Here is a tiny trained network, its code and every weight. The questions are about switching its units off for an input and a class, where a switched-off unit gives its printed mean instead of its output.

import numpy as np


def w(rows, s, z=0):
    codes = np.array(rows[::2]) - 128.0
    scale = np.full(codes.shape[1], s)
    scale[-1] = z or s
    return codes * scale


def norm(h):
    return h / np.sqrt((h * h).mean(-1, keepdims=True) + 1e-5)


def f(y):
    return y / 2 * (1 + np.tanh(0.7978845608 * (y + 0.044715 * y**3)))


def log_softmax(a):
    a = a - a.max(-1, keepdims=True)
    return a - np.log(np.exp(a).sum(-1, keepdims=True))


def net(x, mask):
    res = np.array(x, float).reshape(1, 6) / 4 @ E
    u = 0
    for l in range(2):
        y = f(norm(res) @ A[l][:, :-1].T + A[l][:, -1])
        res = res + np.where(mask[u : u + 4], y, B[l][:, -1]) @ B[l][:, :-1]
        u += 4
    return log_softmax(norm(res)[-1] @ U[:, :-1].T + U[:, -1])


A, B = {}, {}
E = w([
[142,144,122,175,105,156],'x0',
[42,255,167,58,32,70],'x1',
[68,88,195,244,97,6],'x2',
[173,23,203,13,97,71],'x3',
[131,85,92,92,88,108],'x4',
[109,150,100,79,181,90],'x5',
],0.0074)
A[0] = w([
[231,20,137,158,250,169,54],'0.n0',
[171,110,115,167,131,47,252],'0.n1',
[127,90,175,182,96,181,160],'0.n2',
[179,105,204,74,126,149,120],'0.n3',
],0.011,0.0041)
B[0] = w([
[3,63,61,196,93,186,255],'0.n0',
[69,48,148,119,202,181,197],'0.n1',
[180,151,145,105,83,118,169],'0.n2',
[162,182,157,124,176,160,182],'0.n3',
],0.014,0.0082)
A[1] = w([
[131,225,198,58,86,34,119],'1.n0',
[113,96,124,61,161,255,237],'1.n1',
[106,84,221,219,116,173,255],'1.n2',
[67,132,124,95,201,201,66],'1.n3',
],0.0094,0.0066)
B[1] = w([
[57,43,141,150,51,193,191],'1.n0',
[223,156,113,8,101,94,250],'1.n1',
[188,154,119,61,168,113,247],'1.n2',
[94,174,102,65,159,109,161],'1.n3',
],0.014,0.011)
U = w([
[30,61,110,163,64,255,6],'0',
[168,168,156,83,197,68,215],'1',
[154,193,149,92,178,146,191],'2',
],0.0086,0.0018)

Each question gives the input, the list of numbers given to net, and the class t.
The units are the neurons (one row each of A and B). Each row of codes is followed by its name. A weight is (code - 128) times the scale printed after its matrix; where a second scale follows, it is the last column's (A, B and U).
mask holds one flag per neuron, layer by layer. A switched-off neuron (its flag False) gives its mean, the last column of its row in B, instead of its output. The means were averaged over made-up inputs and are rounded, as every weight is.
A unit's drop is (log p(t) with every unit on - log p(t) with that unit switched off) / (log p(t) with every unit on - log p(t) with every unit switched off).
most important unit: the unit with the biggest drop
top k neurons: the k neurons with the biggest drops, biggest first
top k neurons in layer l: the k neurons of layer l with the biggest drops, biggest first
drop when u is switched off: that unit's drop, to one decimal
input [3,2,6,-6,6,0], class 1: most important unit => 0.n0
input [8,0,-6,-3,1,-2], class 1: top 2 neurons in layer 1 => (1.n0; 1.n1)
input [-6,3,2,-3,2,2], class 0: top 3 neurons => (1.n1; 0.n0; 1.n2)
input [-6,6,3,6,0,3], class 0: top 4 neurons => (1.n0; 0.n0; 1.n1; 1.n2)
input [3,-4,1,-1,-6,7], class 0: top 2 neurons => (0.n0; 0.n3)
input [8,7,6,4,4,2], class 0: top 2 neurons => (1.n1; 0.n0)
input [-8,8,-2,-5,-6,-8], class 0: top 4 neurons => (0.n1; 0.n0; 1.n0; 1.n1)
input [5,6,-1,0,-5,-3], class 0: top 3 neurons => (0.n0; 0.n1; 1.n0)
input [-5,7,1,-6,-5,4], class 0: top 4 neurons => (0.n0; 1.n0; 0.n1; 1.n1)
input [2,7,1,-7,-8,4], class 0: top 4 neurons => (1.n1; 0.n1; 0.n0; 1.n0)
input [7,4,5,-2,1,-2], class 1: top 2 neurons => (1.n2; 0.n1)
input [-3,6,-2,6,-3,-7], class 0: top 4 neurons => (1.n0; 0.n0; 0.n1; 1.n2)
input [-5,3,-7,-6,1,-6], class 1: top 2 neurons in layer 0 => (0.n0; 0.n2)
input [2,-4,6,-8,-2,-8], class 2: most important unit => 1.n2
input [4,-1,-2,1,7,-5], class 1: top 2 neurons => (1.n0; 1.n1)
input [4,-8,4,4,-4,6], class 0: drop when 0.n0 is switched off => 2.6
input [4,-3,1,-6,1,-8], class 2: drop when 1.n2 is switched off => 0.1
input [2,0,-4,-4,2,0], class 1: drop when 1.n2 is switched off => -0.1
input [2,-3,3,-6,3,-3], class 2: drop when 1.n2 is switched off => -0.1
input [6,3,8,-1,0,-5], class 1: most important unit => 1.n2
